In the rows, 128 means zero.
Facts:
pleflor (ε lilos) (Φ 119)
medre (ε morok) (Φ 235)
drubrar (ε klozuk) (Φ 890)
braplom (ε dofik) (Φ 119)
lunok (ε dronem) (Φ 119)
skiso (ε trolos) (Φ 235)
grilis (ε zubin) (Φ 119)
tezum (ε kekur) (Φ 119)
logom (ε kidren) (Φ 119)
faka (ε nokedru) (Φ 119)
vuflistal (Φ 119)
vozom (ε broso) (Φ 119)
vagrim (ε lilobem) (Φ 119)
klezan (ε fugal) (Φ 235)
stofol (ε restul) (Φ 119)
buskun (ε tritre) (Φ 235)
klasatres (ε drodok) (Φ 890)
skikar (ε paleplal) (Φ 119)
gripatril (Φ 890)
tebisti (ε sozeklor) (Φ 890)
droluk (ε zusar) (Φ 890)
keve (ε saklu) (Φ 119)
tregras (ε lerikil) (Φ 119)
vagra (ε nukles) (Φ 119)
zelim (ε trofubon) (Φ 119)
brozir (ε duregel) (Φ 119)
lutri (ε drigron) (Φ 235)
tritre (ε flebilam) (Φ 890)
taklem (ε bimak) (Φ 119)
drodok (ε feles) (Φ 119)
dalal (Φ 119)
maflu (Φ 890)
nepar (ε vozom) (Φ 890)
drigron (ε pluvim) (Φ 890)
fakles (ε plusis) (Φ 235)
degror (ε rela) (Φ 890)
numagro (ε sivul) (Φ 119)
tuzul (ε klodrebe) (Φ 119)
flirus (ε klezan) (Φ 890)
flenaske (ε nedristi) (Φ 890)
plifar (Φ 119)
kupuzim (ε grafestas) (Φ 235)
siplu (ε lunok) (Φ 890)
skelor (ε brugeste) (Φ 119)
brustur (ε tivu) (Φ 119)
platun (ε kistik) (Φ 235)
fligram (ε klimak) (Φ 235)
furum (ε buskun) (Φ 890)
klozuk (ε nepar) (Φ 119)
fugu (Φ 235)
siskel (ε medre) (Φ 119)
kote (ε vufla) (Φ 119)
mava (ε kozu) (Φ 235)
nedristi (Φ 119)
vali (ε fugu) (Φ 119)
limeflir (ε mava) (Φ 119)
vufla (ε degror) (Φ 235)
sivul (ε brozir) (Φ 235)
stukur (ε flafer) (Φ 119)
vadal (ε zumiflom) (Φ 119)
kozu (ε zuflal) (Φ 119)
podu (Φ 119)
klogru (ε dokogo) (Φ 890)
dokogo (ε nefa) (Φ 119)
nutron (ε numagro) (Φ 119)
zanu (ε tezum) (Φ 119)
kelan (ε braplom) (Φ 890)
bresir (ε droluk) (Φ 119)
nukles (ε trukli) (Φ 235)
stoki (ε fligram) (Φ 235)
pligalar (ε tibul) (Φ 235)
dregim (ε limeflir) (Φ 119)
trastok (Φ 235)
saran (ε tregral) (Φ 119)
mepel (ε stoske) (Φ 235)
klimak (ε vadal) (Φ 235)
fleflu (ε skikar) (Φ 119)
gumidrek (Φ 119)
kuvavir (Φ 119)
daflun (ε grukos) (Φ 119)
drori (ε fakil) (Φ 119)
riban (ε brotram) (Φ 235)
brugeste (ε pleflor) (Φ 890)
pliskir (ε sotrik) (Φ 119)
brebom (ε pupar) (Φ 119)
paleplal (Φ 119)
kiflun (Φ 119)
duvim (ε tores) (Φ 119)
suflim (ε skiso) (Φ 119)
restul (ε furum) (Φ 119)
trifal (ε sibi) (Φ 119)
sobil (ε kuvavir) (Φ 235)
broplis (ε totre) (Φ 119)
fuplogu (ε kelan) (Φ 119)
fugal (ε padena) (Φ 119)
stopibro (Φ 235)
vubiton (ε klibrus) (Φ 119)
debrel (ε podu) (Φ 119)
saklu (ε breda) (Φ 119)
pupar (ε grelak) (Φ 235)
bimak (ε siplu) (Φ 119)
zatrul (ε plogis) (Φ 119)
sotrik (ε saran) (Φ 235)
morok (ε motobru) (Φ 890)
grelak (ε pligalar) (Φ 235)
tores (ε kledri) (Φ 890)
bekla (ε trevan) (Φ 119)
ginu (ε duvim) (Φ 119)
tivu (ε flivel) (Φ 119)
plusis (ε tezedri) (Φ 119)
zubin (Φ 119)
trofubon (ε pliskir) (Φ 890)
bufo (ε dalal) (Φ 119)
breda (ε puva) (Φ 119)
davamir (ε ploklen) (Φ 890)
klorobro (ε taklem) (Φ 890)
plivil (ε tuzul) (Φ 119)
klabufa (ε logom) (Φ 890)
sozeklor (ε drori) (Φ 119)
boflon (ε maren) (Φ 119)
kidren (ε brustur) (Φ 235)
rela (ε tugin) (Φ 890)
stades (ε flelin) (Φ 235)
navim (ε klorobro) (Φ 119)
totre (ε navim) (Φ 119)
zusar (ε fuplogu) (Φ 119)
lebim (Φ 235)
brezan (ε keskor) (Φ 890)
trukli (ε grilis) (Φ 119)
rifiplen (ε platun) (Φ 119)
zeflal (ε fakles) (Φ 119)
duregel (ε lebim) (Φ 119)
trolos (ε zeflal) (Φ 119)
zumiflom (ε faklos) (Φ 890)
grukos (Φ 119)
lilos (ε flenaske) (Φ 119)
nokedru (ε bresir) (Φ 119)
dronem (ε brezan) (Φ 119)
ploklen (ε libabe) (Φ 119)
klibrus (ε dizolus) (Φ 119)
puva (ε ginu) (Φ 890)
vetrak (ε gripatril) (Φ 890)
lerikil (ε zatrul) (Φ 119)
kines (ε mepel) (Φ 235)
stoske (ε vali) (Φ 119)
lilobem (ε brebom) (Φ 235)
trevan (ε fliskim) (Φ 890)
zolok (Φ 890)
kekur (ε bepepu) (Φ 119)
kistik (Φ 235)
bremik (ε klasatres) (Φ 235)
pluvim (ε boflon) (Φ 119)
tugin (ε sobil) (Φ 235)
flafer (ε nipas) (Φ 235)
bepepu (ε plivil) (Φ 119)
tibul (ε flirus) (Φ 119)
libabe (ε tristel) (Φ 119)
triklas (Φ 890)
plogis (ε nizos) (Φ 119)
zuflal (ε vetrak) (Φ 119)
rotritrir (ε bremik) (Φ 119)
tregral (ε triklas) (Φ 119)
nizos (ε zanu) (Φ 119)
sipa (ε daflun) (Φ 890)
sono (ε skelor) (Φ 119)
gistis (ε riban) (Φ 235)
feles (ε bekla) (Φ 890)
pinik (ε trastok) (Φ 119)
perastin (ε dretru) (Φ 235)
tiskik (ε pinik) (Φ 119)
motobru (ε zelim) (Φ 119)
draba (ε fleflu) (Φ 119)
tezedri (ε zolok) (Φ 890)
naplevok (ε draba) (Φ 235)
keskor (ε groska) (Φ 119)
groska (ε klabufa) (Φ 119)
nokla (ε plistu) (Φ 119)
sibi (ε stoki) (Φ 119)
flelin (ε skimegu) (Φ 119)
skisil (ε pofler) (Φ 235)
nefa (ε dregim) (Φ 890)
nipas (ε rifiplen) (Φ 119)
dofik (ε drubrar) (Φ 890)
grafestas (ε naplevok) (Φ 235)
dizolus (Φ 119)
flebilam (ε kiflun) (Φ 235)
tristel (Φ 119)
brotram (ε keve) (Φ 235)
brodrul (ε plifar) (Φ 235)
grokom (ε tregras) (Φ 119)
klodrebe (ε trifal) (Φ 119)
flivel (ε klogru) (Φ 890)
dretru (ε sipa) (Φ 119)
broso (ε tebisti) (Φ 235)
plistu (ε kines) (Φ 890)
faklos (ε vubiton) (Φ 119)
fakil (ε lutri) (Φ 119)
skimegu (ε stukur) (Φ 119)
pofler (ε vuflistal) (Φ 890)
kledri (ε skisil) (Φ 890)
maren (ε broplis) (Φ 119)
padena (ε vagra) (Φ 890)
fliskim (Φ 119)

Known rows:
libabe: [ 92 115 141 109 122 130 152 118 133 119 113 158 120 126  90 141 120 101
 116 135 156 139 110 126 154 111 105 109 126 107 135 112 155]
kote: [ 91 113 138 111 120 129 152 120 132 120 112 158 120 125  86 142 118 101
 116 134 157 138 108 127 156 113 107 112 123 104 134 114 154]
tristel: [102 144 167  89 154 138 147 101 140 112 120 147 119 146 128 131 142  90
 124 133 142 153 130 120 132  94  85  89 149 129 162 107 167]
gripatril: [ 54 135 167  60 163 130 143 100 153  91 113 140 125 176 152 133 110 105
 118 135 130 131 116 117 116  80  76  95 141 126 154 104 191]
pofler: [ 32 106 135  91 134 129 142 125 143  93 108 139 140 153 108 146  96 114
 114 138 159 120 108 122 149 102 103 115 115 114 121 114 177]
siskel: [ 95 112 139 113 122 125 153 118 126 115 112 156 119 126  85 137 118 104
 120 132 154 135 112 125 156 111 102 112 123 104 130 115 153]
padena: [ 54 119 111 100 109 114 152 106 116 104 134 171 120 187  99 160  98 110
 111 139 124 127  78 123 129 115  97 110 110 121 108 116 187]
tregral: [101 113 143 112 128 119 154 113 113 104 112 149 115 132  86 127 119 112
 129 127 148 132 117 121 153 106  91 111 125 104 129 118 154]
kekur: [ 84 102 144 115  57 126 166  84 170 118 104 151 119 111  67 140 110 123
  88 148 158 156 100 128 140  96 118 106 120 110 155  96 154]
brebom: [ 97 119 124 120 114 123 155 115 118 121 128 170 117 140  80 149 124  96
 115 135 144 142  98 126 153 120 107 109 120 111 127 116 160]
fakil: [ 82 130 139  94  84 113 163 108 110 130  99 176 138 152  90 157 121 107
 158 135 183 187 112 122 183 105 110 101 149  85 104 104 157]
nokla: [ 91 113 138 111 119 129 152 120 132 119 113 159 121 124  86 141 118 102
 116 135 156 138 108 127 157 113 107 111 124 105 133 113 153]
fugal: [103 128 111 127 106 119 157 108 105 123 144 183 114 158  75 158 130  92
 115 138 131 148  89 126 147 128 107 104 117 119 119 117 166]
medre: [ 76 113 134  99 131 117 135  91 128 117 107 155 102 172  92 113 101 128
 120 134 145 128 131 113 162 102 101 125 130  87 136 105 178]
nefa: [ 53  82 153  50 171 108 156 137 160  85 107 170 133 147 124 139  76 115
  99 148 126 107  77 123 145  99  97 133 115  68 157  94 187]
grilis: [ 96 121 133 113 118 127 153 114 125 121 123 164 118 136  86 145 124  98
 116 135 148 143 105 126 152 116 105 107 125 112 131 113 158]
grukos: [101 144 167  89 154 138 147 101 140 112 119 147 119 145 127 130 142  90
 123 133 142 152 129 120 132  94  86  89 150 129 163 107 167]

Rows:
No name comes twice in this set of rows, the named rows included.
[ 67 115 133 100 132 125 134  96 146 128 109 164 105 165  96 123 103 115
 106 139 151 128 126 119 162 105 111 123 127  87 145 104 178] : flafer
[ 89 113 139 112 113 128 153 116 135 120 111 158 122 124  83 140 118 104
 112 138 157 141 109 127 154 111 107 110 123 103 136 111 154] : grokom
[111 108 141 120 131 106 157 111  92  87 112 143 110 135  76 112 115 123
 140 120 141 123 122 116 155 101  79 116 120  98 118 126 151] : motobru
[ 55 111 128 102 133 131 128 106 148 126 110 157 119 161  91 129 109 114
 109 144 164 136 133 117 175 111 121 125 127  98 142 101 178] : riban
[ 83  92 143  54 136 141 124 109 132 137  98 140 111 162  95 116  94 145
 106 160 138 145 119 105 149 134 118 138 145 109 139  79 191] : kidren
[ 77 127 139  92  82 113 160 105 108 130  98 175 139 148  87 155 121 112
 165 138 183 188 110 120 179 112 111 104 150  88 103 106 160] : drori
[ 17  98 126 103 140 132 137 140 142  86 111 133 153 143  96 149 101 114
 114 140 173 119 116 121 164 107 111 119 106 118 119 115 175] : kledri
[124 101 129 113 109 145 166 127 139 114 111 161 104 119 100 158 111  89
 135  93 148 120  98 114 184 114 115 128 132 126 124 128 152] : vadal
[ 61 104 126 132 143 139 139 149 134 102 119 142 152 109  71 147 134  95
 119 140 187 138 131 124 189 118 123 115 112 118 130 117 151] : saklu
[  5 113 147  85 124 128 125  99 155 135  95 160 123 127 116 143  85 110
 131 146 164 102  89 139 110 130  98 119 112  88 123 134 168] : dofik

Now the same objects, written a new way:
Known rows:
totre: [122 146 127 132 109 156 139 171 146 123 190 118 109 142 233 136 113 119
 110 115 115 138 161 121 163 107 206 106  91 112]
nipas: [122 123 137 121 124 113 110 112 134 122 133 120 115 127 121 117 118 121
 126 120 113 120 128 119 133 118 129 113 119 118]
kledri: [150 111 105 140 117 112 125 124 148 203 111 123 110 123 122 172 174 118
 180 176 138 122 112 120 121 109 113 132 191 151]
klibrus: [122 123 135 119 134 110 127 113 132 123 112 121 131 125 119 118 113 119
 108 143 116 117 115 118 120 111 113 110  93 119]
dokogo: [152  98 169 146 131 108 167 117 117 121 169 226 122 124 121 115 168 146
 153 115  96 112 196 184 129 156 113 111  94 115]
plivil: [114 120 133 122 109 113 119 113 183 123 114 121 215 135 119 118 115 119
 154 157 173 140 110 154 120 125 167 153  92 114]
taklem: [120 177 105 153 109 187 130 145 142 127 176 114 114 127 197 122 113 125
 111 127 107 127 169 119 154 108 193 101  95 113]
tezedri: [120 105 104 118 143 139 124 144 140 136 124 124 116 124 122 149 114 120
 113 122 159 119 111 120 121 125 112 122 129 148]
medre: [122 201 144 122 139 137  92 129 106 121 134 121 111 124 117 133 140 131
 124 110 145 136 147 139 120 144 113 153 123 118]
klasatres: [122 111 120 120 127 147 121 138 137 133 138 130 116 124 120 147 122 119
 134 116 169 122 123 120 122 127 114 129 155 120]
tritre: [121 107 105 119 133 144 124 141 136 134 130 127 117 124 120 147 115 120
 123 118 165 121 115 120 122 126 113 126 143 130]
droluk: [142 128 137 174 123 192 140 146 166 121 178 119 144 150 118 131 112 139
 145 116 158 115 108 117 130 135 110 125 207 127]
nepar: [178 102 118 117 110 193 148 112 102 119 110 137 163 130 120 118 113 121
 124 111 185 122 107 114 120 111 110 175 197 152]
navim: [122 160 119 144 108 168 136 168 149 124 191 116 111 137 224 133 113 121
 111 117 111 132 163 120 162 107 204 104  91 112]
kiflun: [119 109 103 116 155 111 118 114 138 124 113 119 115 126 130 119 112 146
 111 136  97 116 110 120 122 112 112 111  92 170]
keve: [160 124 133 152 111 109 115 109 142 175 109 120 110 124 121 139 177 119
 177 178  96 124 118 122 122 108 119 118 166 125]
brozir: [122 115 124 119 126 112 120 113 129 122 118 119 118 127 121 118 115 121
 115 125 110 120 122 120 126 114 123 112 111 120]

Rows:
No name comes twice in this set of rows, the named rows included.
[121 142 191 133 109 110 133 114 159 124 110 122 206 127 112 118 114 114
 105 171 170 120 117 119 117 110 118 112  92 112] : sibi
[131 127 145 144 118 126 127 112 144 121 145 118 130 139 119 117 114 131
 128 122 108 118 111 118 135 121 115 112 144 119] : nokedru
[121 161 104 143 110 219 139 205 155 152 199 118 112 126 206 161 112 119
 112 116 163 133 158 119 150 109 171 104 112 114] : klorobro
[127 102 158 137 129 109 151 134 147 121 172 164 114 128 130 117 130 135
 124 116  96 113 141 158 137 131 114 114  92 118] : zuflal
[144 116 129 115 108 144 152 153  98 123 108 162 111 126 213 136 151 117
 109 107 163 188 127 136 120 108 159 190  93 117] : lutri
[120 104 102 117 152 133 124 148 141 138 117 125 116 124 121 151 113 124
 114 125 153 117 111 121 120 122 109 119 116 165] : maflu
[131 104 175 192 124 110 178 202 123 122 184 200 112 126 130 125 178 149
 133 114  97 111 150 214 121 165 112 148  98 116] : mava
[120 182 103 151 110 193 126 127 132 128 161 113 115 126 180 117 114 132
 113 131 107 129 174 118 148 110 185  99 110 114] : bimak
[119 138 178 131 109 111 130 114 165 123 112 122 211 128 114 118 114 115
 109 170 171 120 112 120 118 111 128 116  92 113] : trifal
[137 101 176 153 126 107 159 141 149 122 191 186 114 128 130 117 141 136
 134 116  96 112 154 173 143 138 113 117  93 116] : kozu
[146  98 160 148 137 111 177 177 137 124 197 252 116 123 121 132 166 132
 159 114 127 110 182 192 126 164 110 120 118 116] : nefa
[145  99 135 128 139 111 168 146 110 128 159 243 136 120 120 121 172 135
 162 113 133 113 194 176 121 167 110 111 133 117] : klogru
[142  99 119 120 140 112 162 128 102 132 134 232 150 118 118 118 172 135
 163 114 136 115 200 163 121 168 111 110 144 119] : flivel
[120 156  98 120 123 229 122 113 102 155 112 118 180 116 121 118 128 135
 137 124 163 144 188 116 120 131 117 100 187 119] : brezan

